Here is a tiny trained network, its code and every weight. The questions are about switching its units off for an input and a class, where a switched-off unit gives its printed mean instead of its output.

import numpy as np


def w(rows, s, z=0):
    codes = np.array(rows[::2]) - 128.0
    scale = np.full(codes.shape[1], s)
    scale[-1] = z or s
    return codes * scale


def norm(h):
    return h / np.sqrt((h * h).mean(-1, keepdims=True) + 1e-5)


def f(y):
    return y / 2 * (1 + np.tanh(0.7978845608 * (y + 0.044715 * y**3)))


def log_softmax(a):
    a = a - a.max(-1, keepdims=True)
    return a - np.log(np.exp(a).sum(-1, keepdims=True))


def net(x, mask):
    res = np.array(x, float).reshape(1, 3) / 4 @ E
    u = 0
    for l in range(3):
        y = f(norm(res) @ A[l][:, :-1].T + A[l][:, -1])
        res = res + np.where(mask[u : u + 8], y, B[l][:, -1]) @ B[l][:, :-1]
        u += 8
    return log_softmax(norm(res)[-1] @ U[:, :-1].T + U[:, -1])


A, B = {}, {}
E = w([
[44,163,158,111,131,207,148,191,215,61],'x0',
[151,3,34,110,59,159,127,109,207,184],'x1',
[169,221,235,144,185,172,32,254,101,66],'x2',
],0.00099)
A[0] = w([
[58,195,163,130,136,169,169,164,179,95,97],'0.n1',
[127,82,75,103,105,121,156,80,143,128,133],'0.n2',
[137,212,219,133,185,135,71,250,107,59,3],'0.n3',
[203,119,146,137,154,134,81,149,127,162,63],'0.n4',
[113,222,189,185,151,92,161,114,85,90,65],'0.n5',
[206,112,127,139,155,62,107,109,55,180,94],'0.n6',
[124,134,128,178,133,122,139,122,119,132,117],'0.n7',
[143,80,108,123,97,226,75,221,205,122,149],'0.n8',
],0.0027,0.0019)
B[0] = w([
[215,7,118,117,91,130,75,134,118,69,177],'0.n1',
[120,194,208,158,150,140,169,159,153,170,166],'0.n2',
[130,165,193,164,188,215,173,169,146,225,253],'0.n3',
[137,71,12,92,43,112,60,114,122,133,128],'0.n4',
[75,147,62,25,197,140,58,149,117,129,177],'0.n5',
[181,149,197,123,142,157,106,138,165,3,165],'0.n6',
[121,128,129,83,151,123,130,125,158,126,126],'0.n7',
[75,226,179,101,216,186,120,214,147,140,194],'0.n8',
],0.002,0.0028)
A[1] = w([
[109,161,98,98,93,100,130,115,48,111,35],'1.n1',
[185,128,155,203,113,99,104,107,79,115,99],'1.n2',
[143,190,179,151,166,129,98,193,92,169,2],'1.n3',
[120,127,116,112,122,125,140,138,131,152,87],'1.n4',
[117,92,146,117,137,139,107,140,140,68,69],'1.n5',
[118,147,152,138,116,122,130,122,110,119,126],'1.n6',
[251,85,101,173,97,63,95,90,69,198,53],'1.n7',
[121,48,45,122,45,136,133,119,192,144,73],'1.n8',
],0.0025,0.00086)
B[1] = w([
[112,94,117,114,183,126,96,141,219,195,75],'1.n1',
[159,86,110,71,52,152,110,126,252,141,126],'1.n2',
[99,112,102,113,120,177,135,140,197,162,254],'1.n3',
[132,144,143,170,138,96,109,136,88,123,117],'1.n4',
[134,86,119,123,88,133,148,127,117,98,121],'1.n5',
[140,111,102,127,128,141,130,121,161,171,129],'1.n6',
[185,152,137,81,124,163,74,180,186,38,171],'1.n7',
[94,228,213,188,163,135,147,162,50,122,158],'1.n8',
],0.0022,0.0012)
A[2] = w([
[1,157,105,134,172,99,166,103,86,180,44],'2.n1',
[139,150,136,157,72,166,120,161,211,109,151],'2.n2',
[200,130,123,112,104,113,11,131,98,72,22],'2.n3',
[71,90,124,117,107,190,107,210,149,55,100],'2.n4',
[175,84,90,130,81,62,132,70,113,176,135],'2.n5',
[117,90,103,95,148,114,105,143,128,37,99],'2.n6',
[132,177,140,122,143,200,75,238,142,149,65],'2.n7',
[86,125,22,79,166,66,93,106,91,132,2],'2.n8',
],0.0032,0.00063)
B[2] = w([
[139,20,104,108,79,147,54,174,182,176,173],'2.n1',
[159,130,148,63,199,94,85,74,116,133,158],'2.n2',
[66,21,112,110,108,132,115,136,194,179,145],'2.n3',
[160,179,84,98,158,129,93,127,54,124,173],'2.n4',
[126,198,168,86,189,148,118,168,127,62,134],'2.n5',
[176,119,89,125,62,106,117,111,110,125,126],'2.n6',
[59,149,170,120,252,184,142,131,138,119,253],'2.n7',
[215,126,190,101,149,159,95,120,198,94,112],'2.n8',
],0.0028,0.0038)
U = w([
[177,204,168,139,123,72,203,82,135,92,148],'0',
[122,131,60,129,84,129,117,138,16,66,90],'1',
[55,68,122,199,40,121,195,141,149,206,164],'2',
[114,147,109,170,101,95,106,129,104,125,2],'3',
[72,173,156,115,254,207,106,175,114,145,177],'4',
[126,146,119,203,114,114,114,127,104,134,30],'5',
[180,66,124,76,112,101,55,110,190,98,176],'6',
],0.0085,0.0049)

Each question gives the input, the list of numbers given to net, and the class t.
The units are the neurons (one row each of A and B). Each row of codes is followed by its name. A weight is (code - 128) times the scale printed after its matrix; where a second scale follows, it is the last column's (A, B and U).
mask holds one flag per neuron, layer by layer. A switched-off neuron (its flag False) gives its mean, the last column of its row in B, instead of its output. The means were averaged over made-up inputs and are rounded, as every weight is.
A unit's drop is (log p(t) with every unit on - log p(t) with that unit switched off) / (log p(t) with every unit on - log p(t) with every unit switched off).
The circuit of an input: a set's keep is (log p(t) with only the set's units on - log p(t) with every unit switched off) / (log p(t) with every unit on - log p(t) with every unit switched off). Starting from the 12 units with the biggest drops (on a tie, the unit counted first), units are removed one at a time, each time the one whose removal leaves the highest keep (on an exact tie, the one counted first), for as long as the keep stays at least 0.8.
units of the circuit, in order: the units of the circuit, biggest drop first
unit that matters most: the unit with the biggest drop
top k neurons: the k neurons with the biggest drops, biggest first
top k neurons in layer l: the k neurons of layer l with the biggest drops, biggest first
drop when u is switched off: that unit's drop, to one decimal
input [-5,-1,3], class 6: top 2 neurons -> (0.n8 0.n4)
input [3,7,-2], class 2: units of the circuit, in order -> (2.n7 0.n5)
input [8,-1,-2], class 1: units of the circuit, in order -> (0.n1 0.n3 2.n4 2.n6)
input [-3,4,-2], class 0: top 2 neurons -> (0.n1 2.n7)
input [-8,-6,-5], class 6: top 3 neurons -> (0.n3 1.n7 2.n3)
input [4,3,-4], class 2: unit that matters most -> 2.n7
input [-4,-5,-5], class 0: units of the circuit, in order -> (0.n6 2.n7)
input [-7,-1,-6], class 0: top 2 neurons in layer 2 -> (2.n1 2.n5)
input [-3,2,-6], class 0: top 3 neurons in layer 0 -> (0.n8 0.n3 0.n5)
input [-2,1,-5], class 0: top 2 neurons -> (0.n8 0.n5)
input [-6,8,-4], class 0: top 3 neurons -> (2.n7 2.n5 1.n8)
input [8,-2,-6], class 2: top 2 neurons in layer 2 -> (2.n7 2.n1)
input [-1,-7,-8], class 6: top 3 neurons -> (2.n1 0.n3 2.n8)
input [-5,5,-8], class 0: unit that matters most -> 2.n5
input [-6,-2,-6], class 0: top 2 neurons -> (0.n1 2.n1)
input [7,0,-2], class 1: top 2 neurons in layer 1 -> (1.n5 1.n3)
input [3,-7,-3], class 6: top 2 neurons in layer 0 -> (0.n8 0.n5)
input [-6,-6,0], class 6: top 2 neurons in layer 2 -> (2.n7 2.n3)
input [0,-2,-6], class 2: top 2 neurons in layer 2 -> (2.n1 2.n7)
input [-3,3,-5], class 0: unit that matters most -> 0.n8
input [-4,-2,-2], class 6: top 2 neurons in layer 0 -> (0.n3 0.n8)
input [-8,-4,3], class 6: top 2 neurons in layer 0 -> (0.n8 0.n2)
input [0,-1,-6], class 2: drop when 0.n1 is switched off -> 0.3
